Each row is followed by roughly how far along a hidden order it lies, from 0 to 10. A new part has a new order.
[1.79, -8.21, 2.67, -0.92, -1.09, 3.84, 1.59, 1.69, 0.02, 4.17, 4.39, -0.18, 5.41, 0.80, -0.82, 1.28, 6.26, 5.80, -4.65, 0.57, -0.71, 7.77, 0.86, -1.06, 2.39, -0.41, -1.40, 5.98, -0.57] : 10
[-0.06, 4.06, -2.47, -1.36, -0.51, 2.63, 2.34, -1.18, -0.25, 3.69, -3.86, 0.91, -2.75, -4.19, -0.31, -0.92, 2.63, 4.77, 1.06, -0.25, -0.54, -4.58, 1.04, 1.36, -3.86, -0.34, 0.93, -0.92, 0.37] : 0
[0.55, -6.45, 3.98, 1.82, -0.96, -3.61, -2.63, 1.23, 0.44, 1.10, 3.56, -0.51, 5.06, 3.88, -0.26, 0.51, 1.19, -1.15, -2.62, 0.42, 3.35, 7.31, -2.00, -3.05, 0.45, -1.53, -2.94, 6.61, -0.17] : 10
[1.48, -4.58, 2.06, -0.21, -1.22, 4.16, -0.56, 0.15, -0.19, 5.55, -1.30, 0.68, 3.57, -0.69, -0.19, 0.55, 6.81, 7.45, -2.09, -0.06, -0.26, 4.39, 1.09, -0.93, -1.62, -1.22, -0.38, 4.14, -0.30] : 5
[1.29, -6.93, 1.88, -0.48, -1.29, 2.91, 1.11, 0.81, -0.06, 4.56, 0.67, 0.25, 4.28, -0.69, -0.76, 0.98, 5.31, 7.02, -4.27, 0.20, -0.37, 4.83, 0.71, -1.22, 1.47, -0.78, -1.24, 5.02, -0.72] : 7
[0.62, 3.74, 0.78, 0.10, -0.19, 1.45, -4.10, -2.59, 0.13, 2.08, -4.03, 1.33, -2.86, -3.50, 1.19, -1.41, 2.40, 4.40, 4.18, -0.68, 1.04, -2.13, -0.84, -0.90, -7.15, -0.57, 1.85, 0.34, 1.32] : 0
[1.70, -5.33, 1.20, -0.92, -1.32, 5.21, 1.20, 0.36, -0.18, 6.19, -0.67, 0.61, 4.13, -1.20, -0.35, 0.74, 8.17, 9.99, -2.77, 0.01, -1.09, 2.51, 1.51, -0.79, -0.87, -0.85, -0.08, 4.78, -0.39] : 6
[0.98, 0.82, 1.35, 0.37, -0.77, 0.23, -3.14, -1.21, 0.10, 3.62, -3.51, 1.07, -0.63, -1.51, 0.41, -0.54, 3.50, 5.56, 2.35, -0.41, 1.26, 1.47, -0.18, -1.03, -4.61, -1.24, 0.63, 2.25, 0.49] : 2
[1.45, -5.50, 1.50, -1.00, -1.32, 4.58, 2.31, 0.36, -0.24, 5.82, -0.33, 0.33, 3.89, -0.85, -1.02, 1.00, 7.70, 7.76, -3.85, 0.33, -0.99, 4.04, 1.59, -0.40, 2.04, -0.95, -0.87, 4.45, -0.91] : 7
[0.24, 1.40, 1.26, 1.07, -0.90, -1.91, -3.76, -1.30, 0.15, 2.81, -3.82, 0.97, -0.20, -0.61, 0.21, -1.09, 1.53, 5.05, 2.28, -0.46, 2.42, -0.17, -0.77, -1.32, -4.50, -1.37, -0.01, 1.66, 0.51] : 2
[0.58, 1.38, 0.13, 0.02, -0.65, 0.37, -1.90, -1.68, 0.04, 2.83, -3.53, 1.05, -0.98, -2.41, 0.32, -0.64, 2.28, 3.97, 2.21, -0.42, 1.28, -1.44, -0.17, -0.21, -4.84, -0.84, 0.65, 1.33, 0.60] : 1
